Below are the code and all the weights of a small trained network. Each question names an input and a class and asks about switching units off, where a switched-off unit gives its printed mean instead of its output.

import numpy as np


def w(rows, s, z=0):
    codes = np.array(rows[::2]) - 128.0
    scale = np.full(codes.shape[1], s)
    scale[-1] = z or s
    return codes * scale


def norm(h):
    return h / np.sqrt((h * h).mean(-1, keepdims=True) + 1e-5)


def f(y):
    return y / 2 * (1 + np.tanh(0.7978845608 * (y + 0.044715 * y**3)))


def log_softmax(a):
    a = a - a.max(-1, keepdims=True)
    return a - np.log(np.exp(a).sum(-1, keepdims=True))


def net(x, mask):
    res = np.array(x, float).reshape(1, 4) / 4 @ E
    u = 0
    for l in range(2):
        y = f(norm(res) @ A[l][:, :-1].T + A[l][:, -1])
        res = res + np.where(mask[u : u + 16], y, B[l][:, -1]) @ B[l][:, :-1]
        u += 16
    return log_softmax(norm(res)[-1] @ U[:, :-1].T + U[:, -1])


A, B = {}, {}
E = w([
[149,183,161,233,136],'x0',
[32,228,97,112,254],'x1',
[146,40,101,191,126],'x2',
[202,134,144,182,180],'x3',
],0.0027)
A[0] = w([
[163,91,125,135,108,52],'L0N0',
[128,77,109,254,77,28],'L0N1',
[141,105,137,98,20,21],'L0N2',
[106,168,131,111,125,67],'L0N3',
[98,51,81,60,139,42],'L0N4',
[130,125,118,139,122,96],'L0N5',
[71,185,124,124,119,19],'L0N6',
[148,101,130,98,44,54],'L0N7',
[128,123,122,131,130,102],'L0N8',
[54,197,113,76,123,69],'L0N9',
[127,124,119,127,131,94],'L0N10',
[125,154,156,114,142,94],'L0N11',
[115,114,97,95,142,87],'L0N12',
[187,173,144,134,164,37],'L0N13',
[137,104,148,100,42,53],'L0N14',
[82,62,128,59,164,10],'L0N15',
],0.0086,0.0014)
B[0] = w([
[70,113,144,104,166,162],'L0N0',
[155,118,248,188,131,254],'L0N1',
[126,49,32,119,120,209],'L0N2',
[89,125,115,126,166,141],'L0N3',
[152,178,98,154,43,213],'L0N4',
[141,126,140,121,130,125],'L0N5',
[80,109,114,97,181,165],'L0N6',
[122,73,48,121,133,197],'L0N7',
[134,130,134,117,124,125],'L0N8',
[51,122,184,113,163,233],'L0N9',
[130,134,134,117,124,123],'L0N10',
[105,131,92,140,153,133],'L0N11',
[124,159,151,129,98,146],'L0N12',
[124,147,82,213,134,149],'L0N13',
[118,58,56,124,119,192],'L0N14',
[151,197,153,141,73,190],'L0N15',
],0.016,0.0042)
A[1] = w([
[100,129,169,48,181,39],'L1N0',
[165,190,104,127,182,54],'L1N1',
[150,95,118,106,179,101],'L1N2',
[132,180,146,121,143,39],'L1N3',
[201,6,37,7,157,76],'L1N4',
[167,187,142,124,91,108],'L1N5',
[195,103,115,89,110,87],'L1N6',
[137,154,57,64,127,117],'L1N7',
[200,242,108,63,44,10],'L1N8',
[82,153,161,1,224,10],'L1N9',
[167,147,97,140,170,101],'L1N10',
[152,114,129,101,137,77],'L1N11',
[249,117,247,78,177,61],'L1N12',
[154,184,167,99,141,59],'L1N13',
[213,201,69,110,212,92],'L1N14',
[212,124,112,107,102,111],'L1N15',
],0.0086,0.0014)
B[1] = w([
[64,147,127,165,171,164],'L1N0',
[153,144,109,84,122,121],'L1N1',
[110,188,138,209,59,133],'L1N2',
[119,97,99,97,127,136],'L1N3',
[101,54,10,182,65,254],'L1N4',
[105,106,136,86,103,151],'L1N5',
[72,112,97,156,138,136],'L1N6',
[135,114,215,153,135,147],'L1N7',
[143,153,183,5,51,193],'L1N8',
[25,122,138,109,225,225],'L1N9',
[179,120,121,89,146,118],'L1N10',
[98,152,127,190,100,112],'L1N11',
[183,78,218,141,142,198],'L1N12',
[105,80,86,122,117,139],'L1N13',
[158,195,104,113,111,117],'L1N14',
[50,100,117,145,150,144],'L1N15',
],0.019,0.0042)
U = w([
[132,172,162,6,27,93],'0',
[216,70,254,192,149,130],'1',
[117,16,7,180,57,159],'2',
[24,161,144,97,226,254],'3',
[229,228,64,129,169,2],'4',
],0.0094,0.0019)

Each question gives the input, the list of numbers given to net, and the class t.
The units are the neurons (one row each of A and B). Each row of codes is followed by its name. A weight is (code - 128) times the scale printed after its matrix; where a second scale follows, it is the last column's (A, B and U).
mask holds one flag per neuron, layer by layer. A switched-off neuron (its flag False) gives its mean, the last column of its row in B, instead of its output. The means were averaged over made-up inputs and are rounded, as every weight is.
A unit's drop is (log p(t) with every unit on - log p(t) with that unit switched off) / (log p(t) with every unit on - log p(t) with every unit switched off).
The circuit of an input: a set's keep is (log p(t) with only the set's units on - log p(t) with every unit switched off) / (log p(t) with every unit on - log p(t) with every unit switched off). Starting from the 12 units with the biggest drops (on a tie, the unit counted first), units are removed one at a time, each time the one whose removal leaves the highest keep (on an exact tie, the one counted first), for as long as the keep stays at least 0.8.
units of the circuit, in order: the units of the circuit, biggest drop first
k most important neurons: the k neurons with the biggest drops, biggest first
k most important neurons of layer l: the k neurons of layer l with the biggest drops, biggest first
drop when u is switched off: that unit's drop, to one decimal
input [2,-1,-7,-6], class 3: units of the circuit, in order -> L0N9
input [-5,5,8,8], class 0: 2 most important neurons -> L0N1; L0N9
input [-7,8,3,-1], class 0: 4 most important neurons of layer 0 -> L0N15; L0N4; L0N0; L0N12
input [-3,4,5,7], class 4: 2 most important neurons of layer 0 -> L0N1; L0N4
input [-3,6,4,2], class 0: 4 most important neurons -> L0N15; L0N0; L1N8; L0N1
input [-4,8,6,5], class 0: 2 most important neurons -> L0N1; L0N0
input [-4,0,-2,8], class 4: 3 most important neurons -> L0N13; L0N1; L0N4
input [-6,8,3,-7], class 0: 2 most important neurons -> L0N15; L0N4
input [5,-2,-6,7], class 4: 2 most important neurons -> L0N13; L0N1
input [-4,0,2,6], class 0: 3 most important neurons -> L0N1; L0N9; L1N8
input [6,-1,-6,6], class 4: 2 most important neurons -> L0N13; L0N1
input [-4,1,7,-5], class 0: drop when L1N8 is switched off -> 0.1
input [7,5,2,4], class 4: drop when L0N13 is switched off -> 0.1
input [4,4,-1,4], class 4: drop when L0N13 is switched off -> 0.4
input [6,2,-8,6], class 4: most important neuron of layer 0 -> L0N13
